Below are the code and all the weights of a small trained network. Each question names an input and a class and asks about switching units off, where a switched-off unit gives its printed mean instead of its output.

import numpy as np


def w(rows, s, z=0):
    codes = np.array(rows[::2]) - 128.0
    scale = np.full(codes.shape[1], s)
    scale[-1] = z or s
    return codes * scale


def f(y):
    return y / 2 * (1 + np.tanh(0.7978845608 * (y + 0.044715 * y**3)))


def log_softmax(a):
    a = a - a.max(-1, keepdims=True)
    return a - np.log(np.exp(a).sum(-1, keepdims=True))


def net(x, mask):
    res = np.array(x, float).reshape(1, 2) / 4 @ E
    y = f(res @ A[0][:, :-1].T + A[0][:, -1])
    res = res + np.where(mask, y, B[0][:, -1]) @ B[0][:, :-1]
    return log_softmax(res[-1] @ U[:, :-1].T + U[:, -1])


A, B = {}, {}
E = w([
[2,206,173,114,144],'x0',
[104,184,124,238,20],'x1',
],0.0097)
A[0] = w([
[32,200,180,64,141,50],'n1',
[216,100,102,171,161,25],'n2',
[86,179,53,116,2,89],'n3',
[142,112,203,69,147,251],'n4',
[144,94,241,46,222,10],'n5',
[177,104,91,87,68,3],'n6',
],0.0094,0.0046)
B[0] = w([
[67,10,54,107,154,247],'n1',
[52,82,68,151,167,195],'n2',
[183,195,161,173,126,217],'n3',
[181,165,169,90,75,246],'n4',
[157,189,205,209,178,255],'n5',
[72,51,94,245,211,151],'n6',
],0.012,0.0065)
U = w([
[158,233,211,174,150,117],'0',
[54,27,5,106,163,1],'1',
[174,197,141,44,52,165],'2',
],0.011,0.0056)

Each question gives the input, the list of numbers given to net, and the class t.
The units are the neurons (one row each of A and B). Each row of codes is followed by its name. A weight is (code - 128) times the scale printed after its matrix; where a second scale follows, it is the last column's (A, B and U).
mask holds one flag per neuron, in row order. A switched-off neuron (its flag False) gives its mean, the last column of its row in B, instead of its output. The means were averaged over made-up inputs and are rounded, as every weight is.
A unit's drop is (log p(t) with every unit on - log p(t) with that unit switched off) / (log p(t) with every unit on - log p(t) with every unit switched off).
The circuit of an input: a set's keep is (log p(t) with only the set's units on - log p(t) with every unit switched off) / (log p(t) with every unit on - log p(t) with every unit switched off). Starting from all 6 units, units are removed one at a time, each time the one whose removal leaves the highest keep (on an exact tie, the one counted first), for as long as the keep stays at least 0.8.
circuit, biggest first: the units of the circuit, biggest drop first
most important unit: the unit with the biggest drop
k most important neurons: the k neurons with the biggest drops, biggest first
drop when u is switched off: that unit's drop, to one decimal
input [-5,1], class 1: circuit, biggest first -> [n5]
input [2,0], class 2: circuit, biggest first -> [n5 n2]
input [-1,-2], class 2: circuit, biggest first -> [n5 n1 n3 n6]
input [1,1], class 2: circuit, biggest first -> [n5 n2]
input [2,1], class 2: 4 most important neurons -> [n5 n2 n6 n1]
input [6,-4], class 1: 2 most important neurons -> [n1 n3]
input [3,2], class 2: circuit, biggest first -> [n5 n6]
input [6,4], class 1: 3 most important neurons -> [n1 n5 n4]
input [7,6], class 1: 3 most important neurons -> [n1 n5 n4]
input [-7,6], class 1: 2 most important neurons -> [n5 n2]
input [-6,-7], class 0: 2 most important neurons -> [n5 n1]
input [3,-2], class 2: 2 most important neurons -> [n2 n6]
input [-2,1], class 2: circuit, biggest first -> [n1 n5]
input [-3,-4], class 0: most important unit -> n1
input [1,-1], class 2: 2 most important neurons -> [n5 n1]
input [-1,-5], class 0: 2 most important neurons -> [n5 n1]
input [8,6], class 1: 2 most important neurons -> [n1 n5]
input [0,2], class 2: 2 most important neurons -> [n5 n6]
input [3,3], class 2: 3 most important neurons -> [n5 n6 n2]
input [-4,-4], class 0: circuit, biggest first -> [n1]
input [6,-2], class 1: drop when n3 is switched off -> 0.0
input [7,-1], class 1: drop when n1 is switched off -> 0.6
input [-4,-7], class 0: drop when n5 is switched off -> 0.4
